Each row of numbers belongs to one of the nodes below and depends on some of the facts about them. Some rows are named. Which node is each other row?

There are 2 kinds of fact about the nodes: droles, siski.
droles: uses; siski: is of sort
K142: siski b
K556: siski a
K269: droles K105,K323,K218; siski b
K102: siski b
K636: droles K582,K913,K612,K170; siski b
K170: siski a
K493: droles K207,K268,K294,K542; siski b
K793: siski a
K582: siski a
K245: droles K674,K582,K501,K787,K800,K556,K600; siski a
K105: siski a
K633: siski b
K574: siski a
K841: siski a
K62: droles K421,K850,K423,K812; siski b
K612: siski a
K860: siski a
K674: siski a
K358: siski a
K787: siski b
K423: siski b
K765: siski b
K626: siski a
K6: droles K279,K919,K845,K102,K832,K707,K323; siski b
K344: droles K841,K793,K626,K258,K218; siski a
K127: siski a
K707: siski a
K501: siski a
K218: siski b
K449: siski a
K421: siski b
K463: droles K913,K127,K105,K860,K707,K879; siski b
K377: siski b
K239: droles K377,K832,K450,K294,K132; siski b
K279: siski b
K694: droles K207; siski b
K54: siski b
K600: siski a
K879: siski b
K243: siski b
K161: siski b
K768: droles K841,K142,K54,K323,K626,K633; siski a
K800: siski a
K759: droles K161,K860,K832,K614,K258,K542; siski b
K306: droles K841,K574,K142,K258,K556; siski a
K651: droles K279,K707; siski b
K58: droles K358,K105,K243; siski b
K850: siski b
K268: siski b
K832: siski a
K913: siski a
K450: siski a
K812: siski a
K649: droles K582,K161,K558,K449,K54,K626; siski b
K294: siski b
K542: siski b
K516: droles K832,K450,K249; siski b
K41: droles K243; siski b
K957: droles K421,K358,K352,K249,K707; siski b
K844: droles K582,K294,K600,K812; siski b
K132: siski b
K258: siski b
K401: droles K845,K765,K832,K707,K614,K218; siski a
K614: siski b
K207: siski b
K323: siski a
K919: siski a
K940: droles K161,K612,K793,K243; siski b
K993: droles K574,K268,K323; siski b
K845: siski a
K352: siski a
K249: siski a
K558: siski b

Named rows:
[ -5.9  -0.5 -29.3 -16.3 -32.1 -53.5  25.6  -3.6  -6.4  18.8  -1.7 -39.4
 -40.6  13.6 -19.0]: K919
[  3.6 -18.5 -23.9  39.3 -18.6 -21.3  -4.5  23.5  -8.4   7.6  -3.9  -7.0
 -26.0  24.2 -67.8]: K268
[ 12.6 -33.2 -36.0  33.6 -22.3 -20.9 -22.9  23.2  -4.0  17.6   8.1   5.0
 -34.3  28.1 -61.1]: K993
[  0.3   0.2 -29.9 -20.1 -33.4 -56.8  25.1   0.4 -10.0  19.1  -3.5 -29.1
 -46.5  11.2 -22.4]: K574
[ -7.6 -15.8 -50.2 -22.9 -36.9 -62.2   7.6  11.3  -6.2  26.8  13.8 -24.6
 -45.8  19.4  -7.7]: K344
[-12.6 -20.2 -29.0  37.2 -24.9 -24.0  -7.3  33.6   3.2   8.0  -2.8  -4.1
 -13.2  26.7 -58.6]: K258
[-15.0 -32.7 -37.3  48.1 -21.6 -36.3 -25.8  27.5   0.4  14.8  15.6 -10.9
 -16.4  37.3 -48.2]: K759
[-17.5 -22.9 -29.6  40.6 -18.1 -23.7  -0.6  34.2   2.8   5.5  -3.0 -14.3
 -11.1  30.1 -55.2]: K161
[ -8.0  -1.7 -36.4 -22.4 -36.3 -56.8  23.9   6.8  -8.3  18.4  -2.8 -27.2
 -41.7  12.6 -19.3]: K841
[ -9.1 -19.3 -24.1  43.8 -17.9 -23.9  -3.8  27.1  -4.8   6.9  -1.9 -11.9
 -18.1  26.8 -61.2]: K542
[ -5.5 -21.4 -27.2  33.4 -24.6 -21.6  -4.0  29.6   3.1   7.8  -8.4  -1.2
 -15.8  25.5 -61.9]: K142
[ -4.7 -22.5 -23.4  37.8 -20.3 -15.8  -0.8  24.6   6.6   8.1  -7.2 -12.8
 -15.5  27.9 -60.7]: K879
[ -6.5  -2.5 -29.3 -16.0 -29.7 -52.2  29.6  -1.4  -6.6  18.8  -3.6 -41.5
 -42.0  14.9 -17.5]: K127
[ -5.8 -19.8 -25.3  35.9 -22.7 -19.7  -3.7  26.3   4.3   8.0  -8.3  -6.6
 -15.4  27.2 -61.3]: K633
[ -7.6 -19.0 -21.0  40.5 -19.8 -26.4  -4.1  22.1   5.5   6.9  -8.1  -8.5
 -15.9  29.9 -62.3]: K377
[  2.6 -40.4 -31.6  40.7 -26.4 -11.7 -22.1  10.9  13.4  19.9  13.9 -21.8
 -18.9  34.1 -53.0]: K651
[  0.9 -20.0 -24.0  48.8 -12.9 -22.5  -2.4  26.4 -21.0   6.0   1.8 -17.1
 -31.0  23.2 -64.2]: K207
[ -6.5  -1.6 -26.3 -14.4 -33.1 -54.6  23.9  -4.2  -4.9  20.3   0.9 -42.5
 -39.4  12.2 -17.9]: K845
[  2.6  -0.7 -25.7 -17.7 -23.3 -53.9  28.1  -2.3   3.6  19.4  -7.3 -37.4
 -47.2  15.8 -18.7]: K358
[ -6.8 -23.5 -25.3  36.2 -19.7 -19.9  -0.2  22.9   4.6   5.4  -8.4 -10.4
 -15.3  30.5 -61.3]: K787
[ -7.2  -2.4 -30.5 -16.3 -31.0 -54.3  30.1   0.3  -7.1  16.0  -2.9 -36.9
 -40.5  15.1 -16.9]: K449
[ -7.8  -4.9 -30.5 -16.6 -30.0 -54.0  32.3  -1.1  -7.3  15.7  -3.1 -42.0
 -40.3  16.9 -17.5]: K170
[ -4.7 -47.2 -39.8  37.8 -18.7 -21.3  -2.3  21.6  -0.7   7.1   5.8 -14.6
 -19.1  45.9 -50.2]: K636
[ -5.3  -4.1 -30.4 -17.3 -30.8 -53.9  29.9  -3.6  -7.5  15.6  -4.1 -37.2
 -41.0  17.5 -19.2]: K674
[ -2.2  -1.6 -25.4 -16.1 -28.9 -55.5  27.5  -5.0  -0.1  18.0  -3.6 -36.6
 -42.0  15.8 -19.1]: K352

Name these rows:
A row may be one of the nodes named above.
[ -6.5 -23.5 -22.4  39.7 -25.3 -11.0  -5.1  18.7   7.0  11.7  -3.3 -18.3
 -12.2  26.1 -60.2] => K279
[  1.0 -34.5 -29.4  41.3 -28.0 -19.3 -30.3  11.2  12.9  22.5  15.6 -15.3
 -18.4  31.1 -53.6] => K6
[  5.6  -1.6 -29.8 -18.9 -25.1 -47.7  26.3   1.8   2.7  22.1  -4.2 -39.1
 -49.1  12.5 -17.1] => K105
[ -9.4 -27.9 -25.8  45.4 -20.4 -45.8 -30.8   9.9  14.9  16.3   9.7  -0.4
 -18.9  42.0 -53.2] => K516
[ -4.3 -22.4 -23.9  36.2 -20.7 -19.5  -1.4  24.6   3.3   5.0  -8.6  -8.8
 -16.1  31.3 -61.6] => K787
[  2.3 -33.4 -36.0  40.6  -2.0 -29.2 -14.2  34.8  20.9  15.4   2.0  -8.6
 -32.9  40.5 -44.7] => K41
[ -9.4 -38.3 -43.5  40.8  -8.0 -30.9 -12.3  40.0  13.4  11.6   5.1 -11.2
 -24.6  42.1 -42.2] => K940
[ -4.9 -20.8 -21.1  41.8 -17.4 -28.4  -2.4  16.6  -6.8   3.9  -5.2  -6.9
 -20.0  32.8 -63.9] => K294
[ -8.6 -22.9 -25.7  37.2 -20.3 -19.9   0.0  27.7   3.6   5.5  -6.8  -9.3
 -13.1  30.8 -59.3] => K558
[ 11.8 -34.3 -34.0  37.4  -3.2 -22.5 -14.8  30.0  25.2  17.4   1.4  -7.2
 -35.9  39.2 -47.8] => K58
[  2.8  -0.5 -25.1 -17.3 -24.4 -54.7  26.2  -1.7   6.3  19.7  -6.0 -36.8
 -46.5  15.9 -18.3] => K358
[-11.5  -1.9 -34.6 -17.0 -27.9 -57.0  29.2   8.8  -4.8  18.1  -1.2 -38.0
 -40.2  14.6 -14.8] => K793
[ -3.9   2.0 -23.6 -15.5 -28.7 -61.7  22.6  -9.1   2.8  18.3  -2.5 -34.6
 -40.7  18.7 -18.8] => K249
[ -6.4 -29.2 -26.8  47.7 -18.6 -46.4 -25.0   9.9   4.7  12.7   9.5  -1.0
 -20.1  44.6 -55.6] => K239
[ -8.8 -37.1 -41.8  41.5  -7.7 -30.9 -10.7  39.5  12.0  12.5   6.2 -10.4
 -25.2  42.7 -41.1] => K940
[ -6.0 -13.2 -36.5 -11.4 -37.2 -60.0  -0.8 -11.2   0.2  32.1  20.7 -42.8
 -41.6  20.9  -7.8] => K401
[  8.8 -33.1 -33.7  49.3 -13.6 -33.1 -17.9  18.4 -21.9  10.4  14.5  -8.8
 -38.2  32.7 -60.1] => K493
[ -8.7 -37.2 -41.4  40.3  -7.2 -30.1 -10.4  40.1  12.5  11.9   5.6 -10.9
 -25.6  42.5 -42.1] => K940
[  0.4 -25.4 -41.2 -20.7 -31.4 -61.1  24.2 -10.6 -11.6  16.0   4.5 -32.2
 -45.4  34.6 -13.8] => K245
[ -2.1  -6.3 -24.9 -15.0 -36.0 -42.4  20.3 -12.0   3.2  24.6   4.3 -51.8
 -37.9  12.4 -16.7] => K707
[  2.3 -16.4 -48.9 -27.7 -39.2 -59.8  10.0   5.8  -9.3  26.8  10.3 -19.7
 -47.5  17.4 -14.8] => K768
[  7.6 -36.5 -26.0  38.1 -18.5 -21.7 -22.5   8.5  22.1  17.8   4.7  -9.2
 -22.3  41.1 -55.9] => K957
[ -8.6 -22.9 -27.2  34.7 -23.4 -21.2  -1.1  28.9   2.4   6.8  -8.6  -6.3
 -14.0  29.2 -60.0] => K54
[ -8.4 -28.4 -26.2  45.4 -20.0 -45.4 -31.8  10.9  14.5  16.8  11.0  -0.5
 -17.5  43.6 -53.7] => K516
[ -3.9  -4.2 -32.1 -19.8 -32.9 -56.6  27.9  -1.0  -8.0  16.3  -5.2 -31.3
 -41.1  16.1 -19.2] => K556
[  1.5 -25.1 -40.1 -21.0 -30.5 -61.2  24.8 -12.3 -11.1  16.3   5.0 -32.4
 -45.6  34.5 -14.4] => K245
[  0.1 -22.9 -19.9  33.8 -19.7 -19.3  -1.9  15.7  11.1   7.7 -12.1  -6.4
 -18.3  33.1 -62.6] => K421
[  0.9 -35.6 -29.4  40.4 -28.3 -18.2 -30.2  11.0  11.6  22.0  15.9 -13.8
 -19.4  32.1 -54.5] => K6
[ -9.7 -43.1 -44.0  34.7 -22.9 -26.6  -8.5  29.8  -1.3   7.4   5.5  -5.9
 -16.6  44.9 -49.6] => K649
[ -8.7  -2.5 -30.6 -13.2 -30.9 -54.8  27.2   0.0  -6.5  19.1   1.8 -43.0
 -40.5  12.6 -16.2] => K860
[ -9.9  -6.1 -33.3 -14.9 -28.0 -54.7  34.3   4.2  -6.5  15.5  -2.7 -43.6
 -41.1  18.0 -14.3] => K612
[  0.4  -5.4 -26.8 -20.4 -29.6 -58.8  32.9 -11.8  -6.1  13.9  -6.0 -32.4
 -42.9  22.2 -21.3] => K812
[-16.0   4.6 -23.8  -7.6 -32.8 -71.3  13.3  -7.2  -0.8  21.2   3.3 -37.6
 -35.1  18.6 -15.4] => K832
[ -6.0  -7.2 -29.9 -15.7 -30.4 -48.7  32.1  -0.6  -8.2  15.6  -2.2 -45.0
 -40.5  17.7 -16.7] => K913
[ -8.6 -23.0 -28.2  34.8 -23.7 -20.4  -3.6  27.8   3.3   7.0  -6.4  -7.0
 -12.9  28.7 -59.8] => K54
[ -3.0  -6.3 -28.9 -19.1 -31.0 -55.5  34.2  -8.2 -10.3  12.8  -5.7 -36.4
 -41.2  22.4 -19.8] => K600
[ -6.1 -20.2 -26.6  34.7 -24.4 -18.7  -8.5  29.6   8.3  12.9  -5.9  -7.1
 -15.9  24.1 -59.7] => K218
[ -8.2 -16.5 -49.8 -22.6 -36.9 -64.5   8.1  11.2  -6.1  26.8  11.1 -24.2
 -44.2  20.8  -8.6] => K344
[ -7.1 -22.5 -23.5  36.0 -20.3 -19.3   0.0  22.1   5.0   5.2  -9.1  -8.5
 -16.1  31.6 -61.0] => K787
[ -7.9 -15.4 -50.7 -22.4 -37.9 -63.4   7.8  11.2  -6.7  27.1  11.9 -23.6
 -44.4  19.5  -8.0] => K344
[  3.0 -45.3 -34.3  36.6 -18.4 -30.2  -5.2   8.4  -4.8   5.0   2.4  -3.0
 -23.1  51.1 -56.7] => K844

